Here is a tiny trained network, its code and every weight. The questions are about switching its units off for an input and a class, where a switched-off unit gives its printed mean instead of its output.

import numpy as np


def w(rows, s, z=0):
    codes = np.array(rows[::2]) - 128.0
    scale = np.full(codes.shape[1], s)
    scale[-1] = z or s
    return codes * scale


def f(y):
    return y / 2 * (1 + np.tanh(0.7978845608 * (y + 0.044715 * y**3)))


def log_softmax(a):
    a = a - a.max(-1, keepdims=True)
    return a - np.log(np.exp(a).sum(-1, keepdims=True))


def net(x, mask):
    res = np.array(x, float).reshape(1, 6) / 4 @ E
    y = f(res @ A[0][:, :-1].T + A[0][:, -1])
    res = res + np.where(mask, y, B[0][:, -1]) @ B[0][:, :-1]
    return log_softmax(res[-1] @ U[:, :-1].T + U[:, -1])


A, B = {}, {}
E = w([
[132,252,114,141,75,133],'x0',
[190,149,44,144,138,76],'x1',
[81,149,108,209,103,140],'x2',
[139,142,152,111,100,42],'x3',
[222,171,183,189,131,100],'x4',
[109,198,132,87,231,104],'x5',
],0.012)
A[0] = w([
[252,125,150,144,200,79,150],'n0',
[111,115,137,227,126,178,146],'n1',
[45,157,100,148,168,185,137],'n2',
[123,153,177,156,75,111,106],'n3',
[109,88,172,133,152,112,94],'n4',
[60,124,93,153,113,88,130],'n5',
[111,98,95,124,140,142,169],'n6',
[117,93,51,164,96,73,139],'n7',
[158,200,135,108,180,85,117],'n8',
[116,108,77,162,108,90,95],'n9',
[153,170,134,120,184,109,156],'n10',
[122,86,167,121,169,112,123],'n11',
[112,93,165,89,155,116,254],'n12',
[205,100,85,169,101,147,185],'n13',
[109,58,130,102,74,162,111],'n14',
[100,133,75,71,108,166,164],'n15',
[71,160,114,147,165,141,113],'n16',
[131,99,58,65,193,125,133],'n17',
[86,159,149,135,115,78,141],'n18',
[133,128,111,188,201,162,214],'n19',
[107,70,174,159,188,108,136],'n20',
],0.015,0.0063)
B[0] = w([
[198,111,90,74,89,184,252],'n0',
[189,251,123,167,53,141,215],'n1',
[146,55,112,34,60,203,221],'n2',
[165,142,94,143,168,121,189],'n3',
[109,82,114,138,167,110,166],'n4',
[160,97,135,108,104,148,181],'n5',
[141,136,118,163,130,132,185],'n6',
[140,106,177,83,88,148,213],'n7',
[129,151,107,178,167,77,218],'n8',
[106,134,156,121,77,122,174],'n9',
[128,142,96,140,152,123,196],'n10',
[127,104,115,134,179,69,179],'n11',
[136,87,122,135,172,137,219],'n12',
[157,137,157,107,104,168,221],'n13',
[126,129,112,132,151,86,225],'n14',
[158,138,97,165,122,156,211],'n15',
[130,58,130,133,145,140,176],'n16',
[233,225,42,190,172,132,228],'n17',
[132,133,121,105,138,118,170],'n18',
[160,145,91,124,120,182,195],'n19',
[148,139,89,174,179,109,196],'n20',
],0.013,0.014)
U = w([
[167,126,67,140,245,90,252],'0',
[160,105,132,51,26,214,167],'1',
[29,25,176,70,255,32,29],'2',
[110,198,160,189,151,11,5],'3',
],0.0094,0.0041)

Each question gives the input, the list of numbers given to net, and the class t.
The units are the neurons (one row each of A and B). Each row of codes is followed by its name. A weight is (code - 128) times the scale printed after its matrix; where a second scale follows, it is the last column's (A, B and U).
mask holds one flag per neuron, in row order. A switched-off neuron (its flag False) gives its mean, the last column of its row in B, instead of its output. The means were averaged over made-up inputs and are rounded, as every weight is.
A unit's drop is (log p(t) with every unit on - log p(t) with that unit switched off) / (log p(t) with every unit on - log p(t) with every unit switched off).
The circuit of an input: a set's keep is (log p(t) with only the set's units on - log p(t) with every unit switched off) / (log p(t) with every unit on - log p(t) with every unit switched off). Starting from the 12 units with the biggest drops (on a tie, the unit counted first), units are removed one at a time, each time the one whose removal leaves the highest keep (on an exact tie, the one counted first), for as long as the keep stays at least 0.8.
units of the circuit, in order: the units of the circuit, biggest drop first
top k neurons: the k neurons with the biggest drops, biggest first
drop when u is switched off: that unit's drop, to one decimal
input [8,0,-1,-8,1,6], class 1: units of the circuit, in order -> (n2)
input [1,-7,6,8,-1,3], class 2: units of the circuit, in order -> (n17 n0 n1)
input [-8,-3,7,3,-1,-4], class 0: top 4 neurons -> (n1 n20 n4 n12)
input [-8,2,6,-5,-4,-1], class 1: top 4 neurons -> (n2 n7 n8 n1)
input [-1,2,1,-5,0,2], class 1: top 2 neurons -> (n8 n2)
input [8,7,-7,3,4,-2], class 1: top 2 neurons -> (n0 n17)
input [4,0,7,8,-6,8], class 1: top 2 neurons -> (n2 n5)
input [7,1,-1,8,-1,4], class 3: top 4 neurons -> (n2 n17 n12 n8)
input [-6,-7,-1,-1,1,-5], class 0: top 2 neurons -> (n1 n20)
input [-5,-4,2,3,-3,0], class 2: drop when n17 is switched off -> 0.2
input [-4,-3,1,4,2,-3], class 0: drop when n7 is switched off -> 0.2
input [1,-6,-5,-2,2,-2], class 2: drop when n17 is switched off -> 0.3
